Below are the code and all the weights of a small trained network. Each question names an input and a target symbol and asks about switching units off, where a switched-off unit gives its printed mean instead of its output.

import numpy as np


def w(rows, s, z=0):
    codes = np.array(rows[::2]) - 128.0
    scale = np.full(codes.shape[1], s)
    scale[-1] = z or s
    return codes * scale


def norm(h):
    return h / np.sqrt((h * h).mean(-1, keepdims=True) + 1e-5)


def f(y):
    return y / 2 * (1 + np.tanh(0.7978845608 * (y + 0.044715 * y**3)))


def softmax(a):
    e = np.exp(a - a.max(-1, keepdims=True))
    return e / e.sum(-1, keepdims=True)


def log_softmax(a):
    a = a - a.max(-1, keepdims=True)
    return a - np.log(np.exp(a).sum(-1, keepdims=True))


def net(x, mask):
    ids = ['ΓΞΠΣβεηθτω'.index(c) for c in x.split()]
    T = len(ids)
    res = E[ids] + P[:T]
    u = 0
    for l in range(3):
        q, k, v = (norm(res) @ M[l].T for M in (Q, K, V))
        z = softmax(np.where(np.tri(T) > 0, q @ k.T / 2**0.5, -1e9)) @ v
        res = res + np.where(mask[u], z, O[l][:, -1]) @ O[l][:, :-1]
        u += 1
        y = f(norm(res) @ A[l][:, :-1].T + A[l][:, -1])
        res = res + np.where(mask[u : u + 12], y, B[l][:, -1]) @ B[l][:, :-1]
        u += 12
    return log_softmax(norm(res)[-1] @ U[:, :-1].T + U[:, -1])


Q, K, V, O, A, B = {}, {}, {}, {}, {}, {}
E = w([
[96,232,93,56],'Γ',
[101,205,198,72],'Ξ',
[144,140,77,129],'Π',
[170,62,35,177],'Σ',
[135,4,119,136],'β',
[149,138,154,91],'ε',
[64,78,141,167],'η',
[81,166,142,70],'θ',
[76,126,46,184],'τ',
[166,125,153,166],'ω',
],0.019)
P = w([
[61,146,88,4],'0',
[3,133,85,82],'1',
[33,156,94,106],'2',
[46,158,98,114],'3',
[52,151,107,117],'4',
[51,146,113,122],'5',
[64,144,107,131],'6',
[62,141,115,133],'7',
[67,136,124,142],'8',
[62,133,133,152],'9',
[57,140,146,166],'10',
[51,134,148,156],'11',
],0.0055)
Q[0] = w([
[201,2,189,224],'L0H1',
[121,100,151,176],'L0H1',
],0.0082)
K[0] = w([
[108,109,47,2],'L0H1',
[146,95,141,27],'L0H1',
],0.0097)
V[0] = w([
[255,130,43,23],'L0H1',
[63,125,18,55],'L0H1',
],0.0043)
O[0] = w([
[8,123,83,161,3],'L0H1',
[219,131,83,2,208],'L0H1',
],0.0071,0.003)
A[0] = w([
[161,104,149,148,2],'L0N1',
[177,46,110,50,62],'L0N2',
[47,179,124,115,200],'L0N3',
[138,85,107,93,19],'L0N4',
[148,65,129,133,128],'L0N5',
[142,105,62,138,49],'L0N6',
[148,178,156,100,141],'L0N7',
[138,202,155,154,49],'L0N8',
[194,102,81,195,100],'L0N9',
[141,98,103,105,52],'L0N10',
[168,208,195,194,93],'L0N11',
[99,191,68,2,55],'L0N12',
],0.0092,0.0031)
B[0] = w([
[99,236,188,113,96],'L0N1',
[89,99,109,225,167],'L0N2',
[248,136,159,120,253],'L0N3',
[115,102,115,172,118],'L0N4',
[109,65,122,146,154],'L0N5',
[71,54,93,103,137],'L0N6',
[191,153,202,104,186],'L0N7',
[92,88,179,168,135],'L0N8',
[153,78,15,87,153],'L0N9',
[104,81,83,169,118],'L0N10',
[204,67,138,121,158],'L0N11',
[195,253,116,134,249],'L0N12',
],0.0061,0.0041)
Q[1] = w([
[94,84,117,144],'L1H1',
[79,105,1,149],'L1H1',
],0.0097)
K[1] = w([
[255,95,184,159],'L1H1',
[245,71,105,167],'L1H1',
],0.0062)
V[1] = w([
[150,69,43,2],'L1H1',
[5,171,118,142],'L1H1',
],0.0082)
O[1] = w([
[114,160,208,165,252],'L1H1',
[9,72,70,110,86],'L1H1',
],0.013,0.0023)
A[1] = w([
[163,102,74,29,65],'L1N1',
[90,139,62,157,39],'L1N2',
[186,179,78,199,31],'L1N3',
[66,180,157,139,15],'L1N4',
[151,149,21,136,50],'L1N5',
[122,111,246,179,24],'L1N6',
[65,175,110,99,105],'L1N7',
[113,202,209,152,124],'L1N8',
[81,145,39,164,40],'L1N9',
[233,161,163,97,226],'L1N10',
[63,124,42,109,5],'L1N11',
[1,156,63,215,102],'L1N12',
],0.008,0.0032)
B[1] = w([
[73,199,137,206,126],'L1N1',
[165,188,158,20,121],'L1N2',
[3,98,159,133,139],'L1N3',
[136,99,90,127,119],'L1N4',
[50,191,150,104,137],'L1N5',
[185,221,71,148,175],'L1N6',
[187,84,127,172,126],'L1N7',
[159,22,86,155,193],'L1N8',
[139,190,179,22,129],'L1N9',
[58,43,68,218,253],'L1N10',
[156,141,136,23,125],'L1N11',
[34,165,217,88,167],'L1N12',
],0.0058,0.0063)
Q[2] = w([
[99,149,67,153],'L2H1',
[70,158,254,132],'L2H1',
],0.0074)
K[2] = w([
[140,247,134,83],'L2H1',
[254,10,77,62],'L2H1',
],0.0055)
V[2] = w([
[152,64,2,47],'L2H1',
[110,63,161,34],'L2H1',
],0.0061)
O[2] = w([
[162,69,1,46,2],'L2H1',
[187,200,137,78,95],'L2H1',
],0.009,0.0017)
A[2] = w([
[88,133,77,126,74],'L2N1',
[63,93,112,142,78],'L2N2',
[160,168,130,81,158],'L2N3',
[201,91,144,152,87],'L2N4',
[167,98,187,4,81],'L2N5',
[191,185,154,168,123],'L2N6',
[96,141,121,94,116],'L2N7',
[91,126,81,178,114],'L2N8',
[152,86,10,41,1],'L2N9',
[164,117,55,129,69],'L2N10',
[103,200,157,112,132],'L2N11',
[149,90,194,108,139],'L2N12',
],0.014,0.0078)
B[2] = w([
[132,153,156,131,127],'L2N1',
[101,123,131,142,164],'L2N2',
[108,105,141,129,174],'L2N3',
[110,135,108,165,176],'L2N4',
[111,132,146,169,169],'L2N5',
[125,114,104,128,253],'L2N6',
[136,137,129,89,132],'L2N7',
[111,135,145,151,184],'L2N8',
[6,133,108,94,151],'L2N9',
[82,153,149,129,126],'L2N10',
[161,111,133,127,201],'L2N11',
[129,132,109,196,204],'L2N12',
],0.022,0.0057)
U = w([
[144,158,165,114,238],'Γ',
[166,77,87,125,225],'Ξ',
[101,91,207,156,105],'Π',
[163,173,86,125,253],'Σ',
[127,241,114,176,50],'β',
[134,130,98,149,25],'ε',
[135,149,7,177,76],'η',
[118,14,106,137,8],'θ',
[186,135,187,166,132],'τ',
[79,122,59,106,229],'ω',
],0.016,0.004)

Each question gives the input, a string of symbols that net reads in full, and the target symbol t.
The units are the heads (2 rows each of Q, K, V and O) and the neurons (one row each of A and B). Each row of codes is followed by its name. A weight is (code - 128) times the scale printed after its matrix; where a second scale follows, it is the last column's (O, A, B and U).
mask holds one flag per unit, layer by layer, with each layer's heads first. A switched-off unit (its flag False) gives its mean, the last column of its rows in O or B, instead of its output. The means were averaged over made-up inputs and are rounded, as every weight is.
A unit's drop is (log p(t) with every unit on - log p(t) with that unit switched off) / (log p(t) with every unit on - log p(t) with every unit switched off).
The circuit of an input: a set's keep is (log p(t) with only the set's units on - log p(t) with every unit switched off) / (log p(t) with every unit on - log p(t) with every unit switched off). Starting from the 12 units with the biggest drops (on a tie, the unit counted first), units are removed one at a time, each time the one whose removal leaves the highest keep (on an exact tie, the one counted first), for as long as the keep stays at least 0.8.
units of the circuit, in order: the units of the circuit, biggest drop first
most important unit: the unit with the biggest drop
k most important neurons: the k neurons with the biggest drops, biggest first
k most important neurons of layer l: the k neurons of layer l with the biggest drops, biggest first
drop of u: that unit's drop, to one decimal
input Π Γ Ξ Σ τ η ω η η Π, target Π: units of the circuit, in order => L1H1, L0H1, L2H1
input ω Π θ, target ω: units of the circuit, in order => L0H1, L1H1
input β η Ξ η, target τ: most important unit => L1N10
input ω η ε Ξ Σ ε Π Π, target ω: units of the circuit, in order => L2H1, L0H1, L1H1, L2N9
input η θ ε, target η: 2 most important neurons => L0N2, L1N10
input η θ η η Ξ ε ω, target η: units of the circuit, in order => L1H1, L0N9
input η ω η ω Γ, target η: 2 most important neurons of layer 0 => L0N12, L0N2
input Ξ η ε η, target η: 2 most important neurons of layer 1 => L1N10, L1N6
input ε τ η η ε ε Γ Σ, target ω: 2 most important neurons => L0N9, L0N12
input η Σ η, target ω: 4 most important neurons of layer 0 => L0N3, L0N2, L0N9, L0N6
input η β η η β Ξ ω, target η: 4 most important neurons => L0N11, L0N2, L2N4, L0N3
input η τ η η Π η ω τ β β η θ, target η: 2 most important neurons of layer 0 => L0N3, L0N2
input η τ Π η Π η Π ε, target η: 2 most important neurons of layer 0 => L0N2, L0N12
input η Ξ θ, target Ξ: most important unit => L0N2
input Ξ ε Γ, target Σ: 2 most important neurons => L0N12, L2N12
input Σ η Ξ Π ε Σ η Σ, target Π: 2 most important neurons of layer 1 => L1N6, L1N10
input η Ξ η Ξ Γ η Ξ Ξ η τ ε Π, target β: 2 most important neurons of layer 0 => L0N9, L0N11
input η η Ξ ω β Σ η θ η η η, target η: 3 most important neurons of layer 0 => L0N12, L0N2, L0N7
input τ Σ Ξ, target τ: 3 most important neurons of layer 2 => L2N5, L2N3, L2N9
input η η η Γ, target Σ: most important neuron => L0N12
input Σ η η Π η η ε β η Ξ Σ, target Π: drop of L2N11 => 0.0
input τ ε Ξ, target τ: drop of L1H1 => 0.3
input η β ω β Ξ, target η: drop of L0H1 => 0.4
